Below are the code and all the weights of a small trained network. Each question names an input and a target symbol and asks about switching units off, where a switched-off unit gives its printed mean instead of its output.

import numpy as np


def w(rows, s, z=0):
    codes = np.array(rows[::2]) - 128.0
    scale = np.full(codes.shape[1], s)
    scale[-1] = z or s
    return codes * scale


def f(y):
    return np.maximum(y, 0)


def softmax(a):
    e = np.exp(a - a.max(-1, keepdims=True))
    return e / e.sum(-1, keepdims=True)


def log_softmax(a):
    a = a - a.max(-1, keepdims=True)
    return a - np.log(np.exp(a).sum(-1, keepdims=True))


def net(x, mask):
    ids = ['αβγδεζηθλμξπστφψ'.index(c) for c in x.split()]
    T = len(ids)
    res = E[ids] + P[:T]
    q, k, v = (res @ M[0].T for M in (Q, K, V))
    z = softmax(np.where(np.tri(T) > 0, q @ k.T / 4**0.5, -1e9)) @ v
    res = res + np.where(mask[0], z, O[0][:, -1]) @ O[0][:, :-1]
    y = f(res @ A[0][:, :-1].T + A[0][:, -1])
    res = res + np.where(mask[1:9], y, B[0][:, -1]) @ B[0][:, :-1]
    return log_softmax(res[-1] @ U[:, :-1].T + U[:, -1])


Q, K, V, O, A, B = {}, {}, {}, {}, {}, {}
E = w([
[118,202,140,122,127,166,135,67,130,201,113,140],'α',
[157,193,148,148,188,176,39,69,210,158,161,130],'β',
[109,163,179,102,214,164,142,76,149,208,88,124],'γ',
[149,195,141,118,115,120,131,91,189,207,191,165],'δ',
[139,134,159,214,109,54,99,129,166,175,206,144],'ε',
[101,92,107,116,187,151,87,173,183,133,169,195],'ζ',
[82,112,73,198,187,160,10,177,179,132,143,142],'η',
[79,127,101,179,96,83,124,50,113,143,168,203],'θ',
[129,190,69,140,97,91,61,171,97,160,194,79],'λ',
[51,68,108,119,220,140,94,148,116,148,111,139],'μ',
[156,138,126,142,43,106,144,108,22,138,134,145],'ξ',
[47,112,149,99,200,184,177,170,130,215,51,115],'π',
[121,113,145,83,156,191,117,101,140,105,55,143],'σ',
[58,91,131,191,230,107,72,239,188,159,156,93],'τ',
[83,107,169,80,60,167,133,119,176,81,166,119],'φ',
[76,154,131,99,159,86,147,166,96,138,198,60],'ψ',
],0.013)
P = w([
[89,209,232,103,162,187,35,157,60,131,179,209],'0',
[95,188,235,94,123,146,68,153,91,135,171,196],'1',
[58,172,225,146,121,137,82,107,88,155,165,133],'2',
[58,164,193,161,118,186,112,137,125,183,158,126],'3',
[50,132,119,86,153,129,142,138,152,231,176,188],'4',
[28,75,124,28,163,28,103,83,175,241,133,164],'5',
[83,63,181,71,100,4,87,74,194,194,70,70],'6',
[112,54,156,84,107,40,86,63,230,197,82,54],'7',
[142,65,115,117,130,104,134,77,223,204,134,76],'8',
[159,94,99,171,126,158,194,105,213,196,151,71],'9',
[168,88,44,144,148,136,219,94,212,195,178,97],'10',
[153,57,39,166,156,140,209,55,204,190,184,67],'11',
[207,73,75,213,137,206,180,49,251,185,176,7],'12',
[160,86,22,210,205,190,255,44,204,170,220,44],'13',
],0.0075)
Q[0] = w([
[77,91,137,168,210,173,26,108,213,174,94,73],'head 0',
[82,186,137,171,48,62,89,49,162,205,183,127],'head 0',
[114,149,138,124,173,187,153,43,193,254,119,121],'head 0',
[173,141,224,59,4,89,90,170,45,36,41,103],'head 0',
],0.009)
K[0] = w([
[193,102,48,86,116,71,175,33,195,184,105,79],'head 0',
[77,24,62,47,95,77,194,206,120,75,66,87],'head 0',
[184,7,2,173,108,91,172,127,198,98,174,75],'head 0',
[57,168,203,53,119,54,19,177,119,152,137,243],'head 0',
],0.0076)
V[0] = w([
[63,96,79,183,240,176,43,165,158,142,27,121],'head 0',
[152,120,66,254,92,24,34,241,65,176,216,83],'head 0',
[141,75,66,169,52,191,45,66,72,36,72,223],'head 0',
[211,200,150,229,146,70,116,30,188,138,104,244],'head 0',
],0.0078)
O[0] = w([
[183,201,181,237,159,115,238,31,147,94,110,188,160],'head 0',
[196,110,205,58,160,56,156,150,45,180,180,69,132],'head 0',
[117,110,92,169,57,19,137,155,176,150,53,129,1],'head 0',
[84,51,125,181,209,85,90,78,138,246,97,165,222],'head 0',
],0.011,0.0077)
A[0] = w([
[168,112,109,59,98,76,102,157,81,222,115,45,255],'neuron 0',
[82,128,124,84,45,201,106,149,155,1,221,76,240],'neuron 1',
[160,148,161,168,187,191,79,76,120,79,180,153,42],'neuron 2',
[155,55,116,155,33,20,223,62,100,182,99,142,207],'neuron 3',
[82,80,151,159,175,93,252,150,197,209,96,190,53],'neuron 4',
[254,236,137,44,148,174,141,142,55,55,162,62,189],'neuron 5',
[205,178,142,190,42,139,178,36,28,50,185,179,172],'neuron 6',
[38,149,83,192,196,211,86,110,209,103,100,125,88],'neuron 7',
],0.0058,0.0051)
B[0] = w([
[242,119,100,176,62,59,174,224,119,111,116,200,204],'neuron 0',
[110,22,226,238,118,174,182,156,152,123,120,37,168],'neuron 1',
[119,111,146,94,189,146,138,188,61,68,161,220,231],'neuron 2',
[110,174,61,59,134,140,136,233,134,76,191,1,170],'neuron 3',
[105,133,182,210,139,31,118,10,144,123,84,110,204],'neuron 4',
[65,136,67,121,81,15,35,68,120,76,124,71,199],'neuron 5',
[116,6,43,10,68,144,252,128,128,166,114,192,206],'neuron 6',
[62,184,71,125,163,124,107,203,167,74,89,144,251],'neuron 7',
],0.0066,0.013)
U = w([
[90,173,113,142,143,102,89,147,115,99,113,123,124],'α',
[85,104,199,205,161,84,89,56,82,82,69,133,92],'β',
[163,188,128,154,171,140,98,176,87,30,131,172,117],'γ',
[58,98,84,16,190,200,31,132,113,211,171,107,87],'δ',
[201,22,228,122,170,171,120,126,55,170,116,160,71],'ε',
[133,167,189,141,122,131,156,103,171,127,180,158,132],'ζ',
[206,171,241,151,163,97,218,78,165,112,121,103,139],'η',
[45,29,113,172,96,21,115,60,187,228,114,102,39],'θ',
[183,247,73,88,164,83,79,135,92,87,137,72,198],'λ',
[171,160,102,121,90,114,150,96,166,88,142,177,155],'μ',
[161,59,28,77,106,124,141,195,111,163,2,108,254],'ξ',
[127,124,87,101,117,161,153,183,145,59,185,161,81],'π',
[116,217,33,154,64,81,132,124,207,99,129,133,135],'σ',
[144,92,115,87,171,99,130,96,65,91,129,152,68],'τ',
[90,108,130,149,85,152,154,175,194,119,140,77,209],'φ',
[57,114,135,92,126,129,114,141,103,94,184,63,92],'ψ',
],0.0067,0.0071)

Each question gives the input, a string of symbols that net reads in full, and the target symbol t.
The units are the heads (4 rows each of Q, K, V and O) and the neurons (one row each of A and B). Each row of codes is followed by its name. A weight is (code - 128) times the scale printed after its matrix; where a second scale follows, it is the last column's (O, A, B and U).
mask holds one flag per unit, heads first, then neurons. A switched-off unit (its flag False) gives its mean, the last column of its rows in O or B, instead of its output. The means were averaged over made-up inputs and are rounded, as every weight is.
A unit's drop is (log p(t) with every unit on - log p(t) with that unit switched off) / (log p(t) with every unit on - log p(t) with every unit switched off).
The circuit of an input: a set's keep is (log p(t) with only the set's units on - log p(t) with every unit switched off) / (log p(t) with every unit on - log p(t) with every unit switched off). Starting from all 9 units, units are removed one at a time, each time the one whose removal leaves the highest keep (on an exact tie, the one counted first), for as long as the keep stays at least 0.8.
circuit, biggest first: the units of the circuit, biggest drop first
unit that matters most: the unit with the biggest drop
top k neurons: the k neurons with the biggest drops, biggest first
drop of u: that unit's drop, to one decimal
input γ π δ δ γ α δ δ δ ξ δ ψ ε, target ψ: unit that matters most : neuron 5
input α ε δ β ε β β, target β: circuit, biggest first : head 0; neuron 6
input θ β δ ζ, target δ: top 2 neurons : neuron 0; neuron 1
input β δ δ τ δ ξ β ε, target ξ: circuit, biggest first : head 0; neuron 0
input β ε ζ γ δ φ η, target φ: circuit, biggest first : head 0; neuron 1
input δ δ β δ γ δ ξ δ γ γ, target γ: top 3 neurons : neuron 7; neuron 2; neuron 6
input θ β φ ε δ η μ δ γ τ π α, target τ: circuit, biggest first : head 0; neuron 6; neuron 5; neuron 2
input β η η δ τ δ γ ξ, target ξ: circuit, biggest first : neuron 6; neuron 3; head 0
input γ π β φ ε η δ β η, target β: top 2 neurons : neuron 4; neuron 6
input δ δ δ φ ψ τ, target ψ: top 2 neurons : neuron 5; neuron 1
input θ δ γ δ γ δ β α δ β λ γ, target λ: circuit, biggest first : head 0; neuron 5
input θ δ δ α γ β μ, target β: circuit, biggest first : head 0; neuron 4
input λ η β δ ξ η θ δ η π δ φ λ, target φ: circuit, biggest first : neuron 1; head 0
input π β γ δ δ γ η ε β ε δ β β, target β: top 3 neurons : neuron 4; neuron 6; neuron 3
input δ γ δ λ δ δ ε β ξ δ δ ξ β, target ξ: top neuron : neuron 0
input η δ ε δ γ δ ε α, target ε: circuit, biggest first : head 0; neuron 0
input β δ θ τ θ, target τ: circuit, biggest first : head 0; neuron 6; neuron 5
input β ξ β ψ δ θ δ β β δ θ η, target θ: top 2 neurons : neuron 2; neuron 4
input δ δ σ δ β μ γ η δ, target η: top 2 neurons : neuron 4; neuron 7
input ξ γ α η π β τ γ σ ξ δ α, target ξ: top 2 neurons : neuron 0; neuron 4
input λ β α δ σ ε β λ β δ λ ε λ π, target λ: top 2 neurons : neuron 5; neuron 6
input γ δ β θ δ η ζ β α δ λ, target λ: top 3 neurons : neuron 5; neuron 6; neuron 0
input φ σ γ, target σ: top neuron : neuron 7
input β δ δ τ τ ξ θ γ η λ, target λ: top 2 neurons : neuron 5; neuron 1
input δ σ δ β δ β α δ η η, target η: drop of head 0 : 1.1
